Below are the code and all the weights of a small trained network. Each question names an input and a class and asks about switching units off, where a switched-off unit gives its printed mean instead of its output.

import numpy as np


def w(rows, s, z=0):
    codes = np.array(rows[::2]) - 128.0
    scale = np.full(codes.shape[1], s)
    scale[-1] = z or s
    return codes * scale


def norm(h):
    return h / np.sqrt((h * h).mean(-1, keepdims=True) + 1e-5)


def f(y):
    return np.maximum(y, 0)


def log_softmax(a):
    a = a - a.max(-1, keepdims=True)
    return a - np.log(np.exp(a).sum(-1, keepdims=True))


def net(x, mask):
    res = np.array(x, float).reshape(1, 3) / 4 @ E
    u = 0
    for l in range(2):
        y = f(norm(res) @ A[l][:, :-1].T + A[l][:, -1])
        res = res + np.where(mask[u : u + 6], y, B[l][:, -1]) @ B[l][:, :-1]
        u += 6
    return log_softmax(norm(res)[-1] @ U[:, :-1].T + U[:, -1])


A, B = {}, {}
E = w([
[86,95,81,137,60,252],'x0',
[185,250,247,204,161,205],'x1',
[169,244,64,32,3,54],'x2',
],0.003)
A[0] = w([
[127,198,147,24,48,139,66],'0.n0',
[143,83,131,137,3,200,31],'0.n1',
[119,36,154,82,49,212,125],'0.n2',
[61,164,63,144,61,233,3],'0.n3',
[147,189,106,110,71,150,124],'0.n4',
[74,141,145,115,180,11,144],'0.n5',
],0.0066,0.003)
B[0] = w([
[3,100,163,105,172,179,237],'0.n0',
[204,236,177,87,165,88,196],'0.n1',
[163,103,150,16,147,36,231],'0.n2',
[169,161,211,153,192,104,211],'0.n3',
[110,69,75,200,112,171,215],'0.n4',
[183,149,140,51,144,190,252],'0.n5',
],0.0067,0.0039)
A[1] = w([
[174,206,105,232,103,225,131],'1.n0',
[184,143,182,155,66,130,65],'1.n1',
[77,216,99,98,13,147,103],'1.n2',
[241,115,1,180,113,108,4],'1.n3',
[154,140,80,162,143,212,168],'1.n4',
[66,45,216,152,165,103,123],'1.n5',
],0.0073,0.0039)
B[1] = w([
[213,104,14,95,117,90,217],'1.n0',
[234,122,108,117,139,2,146],'1.n1',
[64,114,144,246,148,164,190],'1.n2',
[150,154,186,45,202,197,128],'1.n3',
[183,130,21,149,53,91,185],'1.n4',
[6,179,98,184,69,140,254],'1.n5',
],0.0066,0.004)
U = w([
[43,129,151,201,108,201,196],'0',
[221,77,82,99,101,97,254],'1',
[222,182,255,48,234,150,19],'2',
[161,116,147,122,68,126,4],'3',
],0.0072,0.0039)

Each question gives the input, the list of numbers given to net, and the class t.
The units are the neurons (one row each of A and B). Each row of codes is followed by its name. A weight is (code - 128) times the scale printed after its matrix; where a second scale follows, it is the last column's (A, B and U).
mask holds one flag per neuron, layer by layer. A switched-off neuron (its flag False) gives its mean, the last column of its row in B, instead of its output. The means were averaged over made-up inputs and are rounded, as every weight is.
A unit's drop is (log p(t) with every unit on - log p(t) with that unit switched off) / (log p(t) with every unit on - log p(t) with every unit switched off).
The circuit of an input: a set's keep is (log p(t) with only the set's units on - log p(t) with every unit switched off) / (log p(t) with every unit on - log p(t) with every unit switched off). Starting from all 12 units, units are removed one at a time, each time the one whose removal leaves the highest keep (on an exact tie, the one counted first), for as long as the keep stays at least 0.8.
circuit, biggest first: the units of the circuit, biggest drop first
top k neurons: the k neurons with the biggest drops, biggest first
top k neurons in layer l: the k neurons of layer l with the biggest drops, biggest first
input [5,-4,3], class 2: circuit, biggest first => (0.n1, 0.n3)
input [4,-1,5], class 0: top 2 neurons => (0.n0, 0.n4)
input [6,6,-4], class 1: top 3 neurons in layer 1 => (1.n0, 1.n4, 1.n1)
input [5,-7,7], class 0: top 3 neurons => (1.n2, 0.n0, 1.n0)
input [-5,8,-5], class 1: circuit, biggest first => (0.n0, 0.n2, 1.n0, 0.n3)
input [-7,-3,-8], class 0: top neuron in layer 1 => (1.n5)
input [-2,4,-1], class 1: circuit, biggest first => (0.n0, 0.n2, 1.n0)
input [-7,-7,7], class 0: circuit, biggest first => (0.n0, 0.n2, 1.n0)
input [-4,6,5], class 1: circuit, biggest first => (0.n2, 1.n0, 0.n4)
input [-7,-7,-7], class 0: top 2 neurons in layer 0 => (0.n2, 0.n1)
input [-4,3,-4], class 0: top 2 neurons => (0.n1, 1.n5)
input [-8,-1,-8], class 0: top 3 neurons => (1.n5, 0.n1, 0.n2)
input [7,-3,-4], class 2: top 2 neurons => (0.n2, 0.n1)
input [-8,-6,-4], class 2: circuit, biggest first => (0.n5)
input [-8,-6,1], class 2: top 3 neurons in layer 1 => (1.n0, 1.n4, 1.n5)
input [-7,4,-7], class 0: top 2 neurons => (1.n5, 0.n1)
input [-5,6,4], class 1: top 2 neurons in layer 0 => (0.n2, 0.n4)
input [7,-4,6], class 2: top 4 neurons in layer 0 => (0.n1, 0.n2, 0.n3, 0.n0)
input [2,4,7], class 0: top 3 neurons => (0.n0, 1.n2, 0.n5)
input [-3,4,1], class 1: top neuron => (0.n2)
input [7,0,-5], class 2: top 3 neurons => (0.n2, 0.n1, 0.n0)
input [-3,7,-3], class 1: top 3 neurons => (0.n0, 0.n2, 1.n0)
input [5,-4,-2], class 2: top 2 neurons in layer 0 => (0.n1, 0.n3)
input [-2,6,-2], class 1: top 2 neurons in layer 0 => (0.n0, 0.n2)
input [8,7,-4], class 2: top 3 neurons => (0.n3, 0.n4, 0.n2)
input [-3,7,3], class 1: top 2 neurons => (1.n0, 0.n2)
input [0,6,7], class 0: top 3 neurons => (0.n0, 1.n2, 0.n5)
input [-5,7,2], class 1: top 2 neurons => (0.n2, 1.n0)
